Below is a small trained network, with its code and all its weights. Each question gives an input and a class and asks what happens when units are switched off, that is, made to give their printed mean instead of their output.

import numpy as np


def w(rows, s, z=0):
    codes = np.array(rows[::2]) - 128.0
    scale = np.full(codes.shape[1], s)
    scale[-1] = z or s
    return codes * scale


def norm(h):
    return h / np.sqrt((h * h).mean(-1, keepdims=True) + 1e-5)


def f(y):
    return y / 2 * (1 + np.tanh(0.7978845608 * (y + 0.044715 * y**3)))


def log_softmax(a):
    a = a - a.max(-1, keepdims=True)
    return a - np.log(np.exp(a).sum(-1, keepdims=True))


def net(x, mask):
    res = np.array(x, float).reshape(1, 6) / 4 @ E
    u = 0
    for l in range(2):
        y = f(norm(res) @ A[l][:, :-1].T + A[l][:, -1])
        res = res + np.where(mask[u : u + 16], y, B[l][:, -1]) @ B[l][:, :-1]
        u += 16
    return log_softmax(norm(res)[-1] @ U[:, :-1].T + U[:, -1])


A, B = {}, {}
E = w([
[115,112,138,157,25,94,128,169,222,159,129,134],'x0',
[108,152,59,2,103,147,156,147,150,123,137,140],'x1',
[128,120,132,124,133,134,122,129,134,134,128,125],'x2',
[136,216,144,107,118,161,48,68,89,192,114,155],'x3',
[123,113,127,125,138,137,122,124,141,139,128,133],'x4',
[127,114,121,109,137,134,95,110,147,120,113,100],'x5',
],0.0093)
A[0] = w([
[120,96,142,119,128,132,133,125,141,130,132,158,101],'L0N1',
[119,139,116,119,184,145,130,119,75,140,113,132,62],'L0N2',
[134,114,152,206,188,130,106,109,93,109,121,116,199],'L0N3',
[136,132,123,135,138,140,122,128,114,123,101,129,103],'L0N4',
[125,150,110,130,131,130,125,134,125,116,137,114,134],'L0N5',
[105,116,118,130,132,130,102,111,138,110,130,118,144],'L0N6',
[108,141,143,146,116,127,131,135,107,121,156,134,147],'L0N7',
[128,126,140,248,121,123,79,127,151,127,127,117,92],'L0N8',
[136,86,134,111,191,118,174,141,121,76,136,114,113],'L0N9',
[144,143,139,120,112,107,97,119,150,139,136,149,4],'L0N10',
[132,173,137,149,137,134,90,115,121,169,127,125,76],'L0N11',
[135,150,98,86,182,125,140,139,118,113,127,143,52],'L0N12',
[117,68,114,149,120,127,181,144,152,85,120,112,153],'L0N13',
[134,141,113,88,116,117,92,134,109,160,130,156,13],'L0N14',
[143,124,122,113,86,139,153,106,127,133,103,147,89],'L0N15',
[162,125,137,80,105,128,162,132,152,131,112,133,99],'L0N16',
],0.013,0.0025)
B[0] = w([
[149,190,114,141,72,66,119,138,61,64,107,69,135],'L0N1',
[159,99,239,59,154,40,102,153,165,103,183,58,197],'L0N2',
[134,254,7,178,99,54,81,242,197,144,143,130,254],'L0N3',
[163,98,130,124,180,132,121,148,138,181,162,111,134],'L0N4',
[115,8,148,129,210,190,137,126,189,208,173,124,133],'L0N5',
[179,142,159,181,110,79,231,243,65,162,183,167,136],'L0N6',
[179,61,99,112,167,144,74,132,154,156,104,31,142],'L0N7',
[156,40,247,68,175,174,199,44,69,132,69,95,253],'L0N8',
[41,123,53,213,116,188,167,124,58,190,10,101,232],'L0N9',
[182,172,90,145,29,172,128,139,102,157,146,139,143],'L0N10',
[86,36,73,97,118,94,63,84,105,95,150,232,187],'L0N11',
[119,81,200,122,123,154,179,64,53,110,129,149,189],'L0N12',
[242,159,130,48,201,93,130,79,204,56,224,132,248],'L0N13',
[178,218,165,197,173,125,230,93,180,173,149,85,164],'L0N14',
[133,103,85,29,154,138,72,192,188,165,90,57,142],'L0N15',
[52,95,145,172,79,64,54,135,88,103,186,74,172],'L0N16',
],0.0083,0.0095)
A[1] = w([
[62,219,70,208,90,192,146,157,182,181,105,127,104],'L1N1',
[102,170,53,129,47,167,99,170,212,83,216,161,70],'L1N2',
[87,173,115,128,164,69,159,146,200,115,127,119,169],'L1N3',
[86,122,129,84,193,176,168,108,69,111,156,149,64],'L1N4',
[117,159,197,146,220,167,143,85,138,149,105,120,96],'L1N5',
[25,54,149,148,112,98,161,254,96,106,100,69,96],'L1N6',
[42,161,95,139,46,195,112,143,137,192,70,137,104],'L1N7',
[89,140,210,99,94,134,56,216,83,220,103,80,165],'L1N8',
[97,84,136,185,50,208,147,103,73,197,44,193,55],'L1N9',
[154,140,105,70,161,200,128,95,88,78,167,170,167],'L1N10',
[181,113,165,96,152,211,191,141,143,49,69,165,124],'L1N11',
[109,112,144,165,136,105,8,193,124,76,167,193,114],'L1N12',
[101,175,40,200,106,213,160,209,130,136,59,86,160],'L1N13',
[139,116,192,57,118,164,152,67,96,89,114,157,44],'L1N14',
[139,169,58,159,216,85,76,186,136,121,118,199,65],'L1N15',
[38,35,94,184,92,179,200,111,49,97,71,136,4],'L1N16',
],0.0099,0.0022)
B[1] = w([
[129,158,177,183,145,101,141,91,176,157,148,96,195],'L1N1',
[55,161,104,87,157,139,117,123,132,104,112,89,240],'L1N2',
[116,128,140,116,118,162,93,158,103,142,63,182,248],'L1N3',
[148,129,117,101,89,134,141,109,135,174,140,167,230],'L1N4',
[87,132,96,100,102,146,150,158,146,101,146,150,233],'L1N5',
[168,113,124,137,118,142,131,160,152,88,91,79,201],'L1N6',
[116,98,170,201,131,84,157,80,122,164,183,113,175],'L1N7',
[121,131,129,133,133,122,132,75,115,154,147,178,219],'L1N8',
[146,157,125,75,124,141,71,123,126,124,7,163,192],'L1N9',
[103,116,164,141,112,127,166,160,103,149,98,122,205],'L1N10',
[125,106,167,158,76,91,83,112,144,146,173,96,237],'L1N11',
[102,67,104,144,87,130,111,119,118,99,151,134,198],'L1N12',
[154,183,141,119,158,157,162,175,117,163,92,131,214],'L1N13',
[151,156,93,159,191,113,137,184,135,102,109,174,253],'L1N14',
[142,138,109,151,136,176,108,111,129,113,202,106,247],'L1N15',
[120,66,103,148,72,143,126,57,73,143,156,78,230],'L1N16',
],0.02,0.0058)
U = w([
[196,202,107,202,175,198,129,212,140,152,128,65,7],'0',
[126,111,87,158,122,158,21,116,109,123,249,160,249],'1',
[202,74,223,154,110,53,140,170,212,87,147,113,60],'2',
[166,114,158,107,100,115,55,87,127,150,25,215,3],'3',
[136,51,89,113,47,172,182,113,66,149,116,76,209],'4',
[117,148,144,68,146,114,197,177,129,163,188,237,213],'5',
[54,135,96,43,116,134,91,178,181,61,101,64,132],'6',
[55,189,180,154,129,90,122,57,179,208,162,109,149],'7',
],0.012,0.00053)

Each question gives the input, the list of numbers given to net, and the class t.
The units are the neurons (one row each of A and B). Each row of codes is followed by its name. A weight is (code - 128) times the scale printed after its matrix; where a second scale follows, it is the last column's (A, B and U).
mask holds one flag per neuron, layer by layer. A switched-off neuron (its flag False) gives its mean, the last column of its row in B, instead of its output. The means were averaged over made-up inputs and are rounded, as every weight is.
A unit's drop is (log p(t) with every unit on - log p(t) with that unit switched off) / (log p(t) with every unit on - log p(t) with every unit switched off).
The circuit of an input: a set's keep is (log p(t) with only the set's units on - log p(t) with every unit switched off) / (log p(t) with every unit on - log p(t) with every unit switched off). Starting from the 12 units with the biggest drops (on a tie, the unit counted first), units are removed one at a time, each time the one whose removal leaves the highest keep (on an exact tie, the one counted first), for as long as the keep stays at least 0.8.
units of the circuit, in order: the units of the circuit, biggest drop first
unit that matters most: the unit with the biggest drop
top k neurons: the k neurons with the biggest drops, biggest first
top k neurons in layer l: the k neurons of layer l with the biggest drops, biggest first
input [-3,0,2,5,-5,4], class 1: units of the circuit, in order => [L0N8 L0N11]
input [7,-7,4,2,-6,6], class 3: units of the circuit, in order => [L0N13 L1N9]
input [4,-7,-5,0,7,2], class 2: units of the circuit, in order => [L0N8 L0N9 L0N3]
input [5,0,5,8,3,8], class 3: units of the circuit, in order => [L1N9 L0N13]
input [7,7,4,1,-4,1], class 7: units of the circuit, in order => [L0N13 L1N1]
input [2,1,0,-7,8,-1], class 6: top 2 neurons => [L0N8 L0N13]
input [-1,-4,-8,-8,-2,-3], class 0: top 2 neurons => [L0N3 L0N9]
input [0,-3,-4,8,-4,3], class 1: top 4 neurons in layer 0 => [L0N9 L0N11 L0N12 L0N3]
input [3,-4,8,1,5,-8], class 3: top 3 neurons in layer 0 => [L0N8 L0N13 L0N2]
input [-7,-7,-5,-2,3,7], class 0: unit that matters most => L0N3
input [-8,-5,-4,1,1,-7], class 1: top 4 neurons => [L0N2 L1N12 L0N3 L1N15]
input [5,0,4,3,-2,3], class 3: top 2 neurons => [L0N3 L0N13]
input [-5,1,-8,1,-6,-5], class 5: top 2 neurons => [L0N2 L0N12]
input [-8,0,-3,0,7,2], class 0: top 2 neurons in layer 0 => [L0N3 L0N8]
input [0,2,3,8,1,6], class 5: top 3 neurons => [L0N3 L0N9 L0N14]
input [2,-2,6,-2,-8,-2], class 2: unit that matters most => L1N11
input [0,-6,-8,-2,-2,3], class 0: top 2 neurons => [L0N3 L0N2]
input [7,-7,6,2,8,-1], class 3: top 2 neurons => [L0N13 L0N8]
input [-7,-5,-2,-7,8,-1], class 0: top 2 neurons in layer 0 => [L0N3 L0N9]
input [2,-1,-7,5,4,5], class 3: unit that matters most => L0N13
input [-7,1,7,-1,6,-6], class 4: top 3 neurons => [L0N12 L0N9 L0N13]
input [4,-2,-4,2,-5,-3], class 3: top 2 neurons => [L0N13 L1N9]
